12  93  10
-61  -77  67
28  -12  85
69  23  -90
-2  92  37
-64  70  59
-78  85  20
28  -17  63
-23  28  87
-81  9  4
-35  -62  52
->
12  10
-61  67
28  85
69  -90
-2  37
-64  59
-78  20
28  63
-23  87
-81  4
-35  52

8  52
-34  40
-3  107
8  16
->
8
-34
-3
8

-47  29  35  -25  104  47  10  -43  -44  -16  -51  77  35  5  -42  41
6  -11  -54  -29  -3  -100  63  40  43  35  51  -65  64  50  -35  62
26  11  -33  -40  -80  78  41  68  3  -2  58  -40  28  56  -31  59
-45  62  -78  26  52  39  33  38  10  -52  -16  -105  -73  -71  -28  70
-47  47  -57  -4  32  44  85  -7  15  61  -15  -90  18  65  -67  38
->
-47  35  104  10  -44  -51  35  -42
6  -54  -3  63  43  51  64  -35
26  -33  -80  41  3  58  28  -31
-45  -78  52  33  10  -16  -73  -28
-47  -57  32  85  15  -15  18  -67

61  -64  116  18  15  -22  -25
58  -50  41  -61  31  -74  68
-20  -70  115  -17  -53  -28  -4
-115  100  75  -44  54  -40  43
->
61  116  15  -25
58  41  31  68
-20  115  -53  -4
-115  75  54  43

46  55  60
43  54  60
46  47  58
55  50  57
95  28  46
39  52  60
49  48  58
52  49  58
36  50  59
95  24  46
->
46  60
43  60
46  58
55  57
95  46
39  60
49  58
52  58
36  59
95  46

54  -97  54  39  53  59  36  44  -95  31  41  31  -104  52  -1
66  41  50  61  56  72  53  51  45  60  53  64  46  50  7
40  50  31  39  26  45  44  42  54  46  38  55  62  41  -4
->
54  54  53  36  -95  41  -104  -1
66  50  56  53  45  53  46  7
40  31  26  44  54  38  62  -4

75  59  29  -56
-57  -88  2  74
55  34  -43  34
-40  -85  -21  66
13  -64  -68  12
79  31  20  54
63  -72  -81  86
-7  47  70  0
-57  22  16  -54
->
75  29
-57  2
55  -43
-40  -21
13  -68
79  20
63  -81
-7  70
-57  16

4  0  2  26  96  73  12  1
77  89  18  0  4  3  4  1
0  -2  6  57  105  36  3  3
80  13  1  0  1  8  2  1
0  1  3  2  20  85  74  11
4  2  8  64  103  29  7  0
17  82  47  17  1  3  1  2
2  -2  4  2  7  40  89  50
2  0  1  1  2  5  24  71
->
4  2  96  12
77  18  4  4
0  6  105  3
80  1  1  2
0  3  20  74
4  8  103  7
17  47  1  1
2  4  7  89
2  1  2  24

18  -84  95  -7  57  -28
82  -25  -30  28  -97  35
61  -89  -32  18  21  -70
-35  34  31  76  -32  104
43  -44  87  47  -49  82
65  -33  40  49  -89  76
-1  47  -81  37  -62  0
91  -62  -56  -9  -56  -59
-38  81  28  -9  -45  98
->
18  95  57
82  -30  -97
61  -32  21
-35  31  -32
43  87  -49
65  40  -89
-1  -81  -62
91  -56  -56
-38  28  -45
